[-109 -180   64  245    7  -67   71  543  -71  202  -26   73  233  102
  -81  107  166   28   26  216  157   83 -208  -33 -147  109   13   -8
  174  182  -90  -38   -8   20 -127 -105] -> 0
[-191 -203 -301  157 -249    1   13  103   59  161   31   37  237  324
  127  -53  451  -21  -42  126  -77   -9 -207  464  128 -177  -36   -8
  165  406 -508 -101   23 -117 -144   96] -> 5
[-270  181  245   15  121 -242    4  194 -179 -320  -12  -16 -175  213
  -50 -284  234 -214   92   65 -169 -148  182   12  -50  181 -429 -138
  -39   73 -187 -185 -143  138   45  -45] -> 1
[  -9 -351 -246   89   78   17  -29   -7  167  149  144 -172  -39  -98
    2 -194   73   77   86   78  187   90 -190   42 -504  135    6  204
   75  464  366   13  202  197  102   39] -> 5
[-116 -100   66 -146   74  106  -50  -84 -117  169 -117   -5   13  -41
  -89 -240 -266  -32   27  -51    7   89  -28  117  192 -338  100 -325
  265  -71 -109   28   52   82  -79  -16] -> 0
[ 220   50  299  138  104 -219  102 -390 -236  375   40   -7   21    5
 -139  125  -23   12   44    4  253  -39 -120   74   81  227  -34 -183
  231  174  119  157  366  180  -38  108] -> 1
[ -44  241    4 -162   -5 -166 -230  379   80 -216  168   65 -318   -4
  174  191  146   58   96  -69 -169   64  247 -311 -114  197 -322  -11
 -349 -245 -287  -53  222  115  333 -271] -> 7
[-112  322  -44  140 -112 -247  110   51  -70 -266  -53  -70  -30   54
   54  -55  240  -59  -79  -19  129 -230   47 -108  -50  132 -329  192
   48  -19   36   -7   42  117  -52    7] -> 5
[ 128  106    3 -105   21   81  -37  -56   77  -22  109  283    3 -162
  140   97 -103  129 -125  -97  226  190  183  -14  158 -173 -159  353
 -108 -178  139   40  -40   10  210  -72] -> 6
[-165 -177   70   41 -232  108  -73 -138    6   52  -97   43  152  140
  188  263 -237  -45  166  190  153  -50  -11  103  124   48   -1  -36
   35  231  -16  -52  178 -119 -166  216] -> 1
[-126    4   85  161 -339   -7    2  193    0  -87   85  395  221  246
  188  198  107    2   67  277  -11  157 -167  -55  105  -23 -117  -21
 -167 -293 -238  -53 -269 -135  -98   18] -> 4
[-281   96  286  -70   92  -81    6  270   -3 -422  183   -3 -186   56
 -140 -305 -151 -188  -19  -16  -48 -107   12   11 -123 -207 -142 -218
 -331 -170 -406 -113   12  351  148 -137] -> 1
[ -65  -41 -252   18  168   66   -7  207 -139   85    9  -53   32  -83
  -18 -396  218   23 -126  -74 -146   66 -114 -138  -93    9 -246  137
  -63 -216  -32  -45 -380 -104 -161   -4] -> 8
[ -66 -128  230 -134  -28   71   37  -77 -320  194 -287   44 -123 -133
  -42  -43 -159 -107  151   29  -55  -66  -30   -4 -150   28 -199   79
  112  351   78  216  -43  -42  -35  420] -> 6
[ 234  226  -61 -100  130  126 -235 -119   45 -319  -10   40   19 -158
  152 -248 -241  151  -78 -130   38   42  -47 -344  -81  200 -225  196
 -173 -357  616   26 -295   86 -252   85] -> 2
[-197  321  101  167 -107 -231    0  166   23 -111  231   98 -141  154
   -3    0  126  -99  205   93   66 -115  258   -3  155  -71 -328  -27
  -47 -264 -314   14  177   82  102 -193] -> 3
[ -84  108 -297  -70 -104   84   83    4  164   34    8 -371 -157  -47
  142  270  -87  122  -13   22  178  171 -154  -65   45    6  219 -219
 -276  -39   32 -107  454  187   62  -21] -> 7
[ 305   25   61  209  125 -124  446 -147   95  219   65  109  186  -43
 -190 -322  211   41 -198  -88  205  107 -296  132 -198   19   96 -260
  105    0  365    0 -122   17 -148  -25] -> 0
[ -81  176  181 -175  -43   43 -417 -170   -2 -256  117 -202 -341 -102
  279  -94 -294 -117  188 -122 -254 -100  279 -324 -234   33 -305 -106
 -365 -169   81  118  146  119  154  161] -> 5
[ -15  394  -30   13 -100 -161  324  106  -31  -39  -29 -295 -143   56
  -54   75   86  -85  -41  -17 -289  -95  -34   20  121  139  103 -438
 -178  -72 -205 -237  257   54 -235  183] -> 0
[ -51  142  -10  206 -215  -11 -111  191 -131   13   -6 -114  170  116
  203  244  138   83  205  218   93  161  -33  185  289 -148  155  -16
   50  110  -93   -9   56   79  -41  173] -> 8
[ 110  -55   49    4  -18  -59  -18 -217  -14  173   -6   11  242  126
   -5 -102 -133   72   59  138  166  112  -21  220   19  267  155 -246
   83 -246  243   51 -109 -125 -234   85] -> 4
[ 143  315  128  -94  168 -187 -163 -303  -47 -202   25  -62   13   22
   75 -412  -32  -62 -211 -168  100   52  211   45    5  -71 -192  -73
  -73   99  465  152    0  204  244  147] -> 4
[-206   53  163   53  177 -189   36   66  -55 -116  204 -305 -148  -40
  -40 -468    4 -217  106  -44 -156  -74  268  117 -231  -93  -68 -125
  294  236  -17  -83   12  152  163 -162] -> 8
[-195  508  -42  -25 -102 -317  115   -1   -7 -214  143 -121 -216  113
  -84 -366  -60  -70  -18  -24   40 -202   95   34  -38    7 -364 -129
   -3  -35  -11  -93   32  166  -17  162] -> 4
[-165 -172  281  235  -42  -27  175  283 -118  285 -132 -114   15  -84
  -46  146  232 -191  383  121  -31   60  152  148  138 -264  128 -190
  172  253 -293  254  352  -46  186  -70] -> 8
[ -13  -99  102   28  -15  113 -387 -171  -32  293   -4 -163  188   63
  114   75 -201   24  319  121  -54  108   57   54  145  -36  147 -162
  228   49   59    4   47  -84 -107  202] -> 8
[  64 -150  134  -35   -6   11 -183 -115 -120  -46  -63  106  126  -84
   71   47 -187  -34   32   -5    0  -85  135  -69  -31  122  -96  240
   67   71  142  278   13  -67   -7   74] -> 0
[-190   -3  -18  -35 -128    6 -481   45   -1   35 -104  -72   14  316
  171   67   24 -129  224  170 -301   -3  248  159 -113   42 -170 -166
  350   21 -160 -291 -255 -167  -81  317] -> 5
[ -21  227  214 -157   28  -24 -189 -335 -108   58  -49  -69 -247  112
    5 -284  -60 -154   40 -110 -192 -117   86   19 -138  -11 -207 -286
   57  168  107  -22 -214  -45   43  375] -> 4
[-200 -328  170  -52  -53   69 -304 -170   -7  -14  228 -117   -4  -76
  199  224 -484  -54   26  143  281  -42  202   -8 -117  -44   79  284
   27  330   82  200  418  125  301 -110] -> 1
[-130 -255 -350  103  -36  -44  277  -46   93  349   59   69   72   -8
 -106 -283  150   87  -16   41  350  -22 -395   19  -24   90  111 -141
   39  169  -53 -184  248  -15 -227   -1] -> 2
[  98 -179  203   50   87  145   52   -1 -240  232 -221    5   74 -194
  -72   98 -156   61  204   49  -61   56 -139 -145  206  197   33  -90
  -83 -308   51  305   34  -92 -334   -4] -> 7
[-379 -528  154  256  198  -21  -44  490  109  -83  422   62  106  197
 -166 -255   38 -160  -19  257   -7  -25  -66  323 -192 -195  -14  149
 -222  295 -659   73   81  168  263 -505] -> 0
[ -99   -4  162  -50  -49   25 -100  203 -108  -84   -2  342  -67  -48
  -18  -72 -301  -21  143   73  -92  -77    6 -271 -161  -71 -147  146
  -10 -372 -235  -42 -128  -20 -125  -96] -> 0
[  40  109   40 -118  292 -143  273  -78 -134   20  172 -113 -393   -9
 -304 -652  244 -117  -62 -170 -418 -196 -253  -54 -429  204 -168 -265
 -145    3 -218 -310 -235  179 -225  132] -> 4
[-126   -9  -90  195  -18  -54   77  -45  148 -265  238 -187  -97  219
  146 -132  239 -195  -37   46 -100  -36   -4  156 -204  149   24 -204
 -374   97 -144 -208   -7   47   88  -30] -> 7
[  94 -232  119   21  -90   93  213  193 -191  510 -453  396  346 -185
 -282  161   80  155  132  218  232  199 -345   26  475  -81  211  -58
  253 -173  162  323  257  -75 -299   28] -> 3
[  58 -185 -200   31   -5   56 -128 -197   99  212   51  226  145  -24
   83 -161   59  154  -30   43  269  135 -134  -44   -9 -153   52  136
   26  -19  218    6  -25  -85  113  -53] -> 6
[  84  254  109  228  215 -146   95   40  -62   10  220 -163  -41  115
 -157  -27   -1 -120  -67  -43 -149  -71  148  113  247   22   25 -146
  -93  -24 -183   52  233  142   56 -169] -> 6
[ 128  280  341 -186  -12  148 -194 -210  -67  -42  -24   74 -371 -262
  -55  181 -580  -14  244 -259  221 -156   90 -380  -62  -32 -186 -140
 -295 -511   59  448  283  198   71   70] -> 3
[-163  140  186  -67  108 -195  106   64  -79  176    5 -299  102  309
 -172 -136  169 -282 -189   97 -485   88   37  358  382 -125  197 -511
  164  567 -342 -153  365  153   70   88] -> 2
[-187  -19 -448  -46 -204 -129  340  311  104  -64  -88 -104    4  195
    3  -49  630   16 -225   38 -253  -73 -433   72 -174  239   83 -227
  -33  339 -352 -561  -87  -76 -255  132] -> 3
[ 294  340   11   28  109  -33 -117 -359  -26   63   60  157  -21  -16
   22 -321    1  151   86 -199   15  119  -34  -70  189  -65 -282  -93
  -16 -191  349  148 -229   28  -14  121] -> 6
[  34 -419 -194  -96  185  -21  -90 -172   37  233  -65 -155  197 -100
   -9 -217 -165  209 -265  117  363  123 -223   75 -266 -108  201  111
  148  372  450   -4  245  200   81  -30] -> 5
[ -35  270 -192 -169  -19  -78  145 -209  112   93   -7 -231 -194   23
  103 -163   -4  -42  -79 -106  -80 -121   -5    3 -105  210 -195 -163
 -130  314  103 -250  417    1  -87  199] -> 8
[ -82  -47    9 -170  160  -33 -276 -567  -99  314  101 -285  -14   90
 -126 -520 -571 -104  -58   15 -325    5  -56  190  205   98   99 -509
  132  234  209   13  285   41 -131  236] -> 7
[  10  187  287  -93   11   27  -61 -111   29 -128   17  274  -25    1
 -109  -42 -328  -16   48  -70   76   -9   59   17  233  -14  -55  -82
  -15 -240   24  -40   -6  149  -44  -33] -> 5
[-172 -384  -97  140    1   -7 -205   95   28 -179  164   -4  310  111
   83 -221   77  119   89  216  245  179  -61  232  -85 -119  -33  236
   93  133  120  141 -448   63   96  -95] -> 3
[  24   24  144  208 -121   -5 -149  249   -8  -16  196  168   14  -87
  128  330   23   44   99  110  108  125  151 -144  182 -200 -148  124
 -296 -469 -171  382  108   -4  243 -210] -> 7
[ -94  -62  473  122   41  -39 -185   36 -207   39   73  123  123  150
  -48  -29 -116 -170  264  176 -150  109  213  143  298 -141  -34 -236
   69 -157 -195  201 -109   35   45  -36] -> 7
[ -70 -118  227  -40  -39  129 -104  -44 -150  -56   96  165   81   25
   47    3 -487   71  140  198  -12   82  -54  -84  241  -13  -14  -89
  -82 -209  106   39  -57   63 -240  -38] -> 1
[ 129  171 -247  169   59  149  -56 -184  -11  170  -68 -233   72 -125
  -16 -160 -338    4   22  -98 -254  201 -113 -212  257  -68  226 -185
  150 -146  430   61  -79  -97 -234  201] -> 2
[-112 -432   -3  -62  -28  167  -69  237   20  -59   -1   74  107  -30
  147  -25  133  -42  -22   68  -47  -31   28  -11 -243 -120  -21  261
 -203  140 -166   63  -64  -58   -6  -39] -> 5
[ 120   98  101  -15   69  123 -354 -284   -6  -10  101 -254 -226 -157
  124  365 -482  -59  192 -157 -292  102  468 -105  318  -99  124  -55
  -17   20  165  316  218  -31  339   31] -> 3
[   6   86  -68   62  106  -25 -102 -141  -77 -137   83 -217 -157  -27
   81 -175 -222    9   29   23 -195   57 -107 -160 -194  224 -142  -14
 -301   64  222  -38  -62  126  -25  194] -> 0
[ -96  175   92  140   59 -103  120   19  -11 -153   25 -196 -334  -38
   27  -51   29  -78  290   35   46 -107  218   29  -71  104 -170 -132
  -40  -55   47  -72  124  103    6   -6] -> 4
[ 128 -246  140  -63  158   68   -1 -564  -35  187  -85   36   60   67
 -138 -352 -341   -9   -6  120    1  -18 -372  161 -201  150   88 -236
   82  131  287  -26  -57   49 -278  224] -> 2
[-138   94  279  133  199 -123  -32 -143 -131   89 -281   31  -72   93
  -58 -189   71 -180   73   96    0  -73  157  178  165   79 -174  -70
  270  368  147 -212   59  -42   19  133] -> 4
[-273 -176  -79  102    5  -70 -179  175   42    4  141 -118  117  277
   21 -226  177  -80   50  190  -70  -59   48  425   16  -95   41  -48
  160  300 -388 -113    9  -20   60 -111] -> 6
[-128  263 -237 -167  -13 -164  103 -106  -78  198  -35 -262 -353 -103
  -30 -238  178   19   51 -118  175 -185  -74 -246 -157  -32 -251  -75
 -305   32 -112  -49  466  201   17  263] -> 7
[ 112  431  282   43  216  -36  -65 -249 -303  239  126    4 -209 -110
 -113  -10 -548  -61   94  -64 -203  115  402 -151  564  -19 -163 -131
   17 -510  152  248  156   14  -43  -97] -> 3
[ 289   90 -138  111   85   70 -237 -306   21   84  115   11  243  175
  145 -142  -27   36 -141  -58 -331  287  141  151  321 -134  -45 -115
   64 -188  299  240 -356 -227    5  -10] -> 7
[-325 -193 -190   28   86   42   -3 -110  -95  -40 -129 -270  -90 -206
   82 -472 -112    8  -92  -95  594 -159 -237 -220 -341   20 -228  178
 -199  359  371  143  145  150   45  103] -> 1
[ -42  -49  269  -96  143 -115 -145  287 -220  -79  237 -206 -192   60
 -160   11   84 -316   98  -97 -899  -46  379   59   27   52 -111 -157
   -7   11 -641  333  -47    4  234 -124] -> 7
[  -5  262  -16   -3   16 -174   11  205 -121  160  180   38 -129   52
  -19  220   18  127 -200   61  -29  -18 -173 -300   73  168 -159   52
 -429 -214 -384 -107  285  117   -6  -97] -> 7
[ -18  -87 -282   19  -20  -27  243  171 -103 -202  128 -139   54 -145
   36 -172   17   48 -176 -139   73  -12 -197 -229 -198   56    6  208
 -248  164   95  142  -33  178  -88   15] -> 3
[  29  -81  -41  197   90 -206  170  225   35  155  263 -181   62  -99
 -192   39  274   -2  -75  117   67  -77 -116  -16 -185  266  -64  226
  153  166   57  144  362  184   45 -194] -> 6
[  36   20  -82 -123 -306  -20   58  124   -5  468  -55  301  141   97
 -101   75  236  -28  163   32 -240  171   41  281  315   72  122 -256
  225   56 -188  -62   60 -244 -169  382] -> 5
[  57 -383   28  -67 -187   58 -134  185 -134  169  131  363  354  203
  101  270 -166  127  -46  293 -138  259 -190   69  197  141  -10  -33
  -10 -166 -238  392   -7 -115 -121 -218] -> 2
[-204   77  122   55 -157   37  167   25 -190  -43 -120 -103    8   11
   44  -39  -32 -275 -194  -52 -127  -84  -13   31  155 -171  -81 -199
   12  202  -83  134   17  -39  -51  222] -> 7
[  43  174 -155   67  -56  -84 -243  -48   19 -148  139 -175   81  254
  198   52 -128   17   44  123 -327  -47  172   71   47  253 -132 -131
 -117 -357 -121  -28  -85 -189 -164  -51] -> 8
[-108  107  195 -113 -105  -42  101  381  -96 -252  -86  -28 -134 -135
   16   12  143  -88   54   12 -109 -103  -33  -97 -303    9  -48   43
  143   72 -100 -172  -78  174  -59  108] -> 6
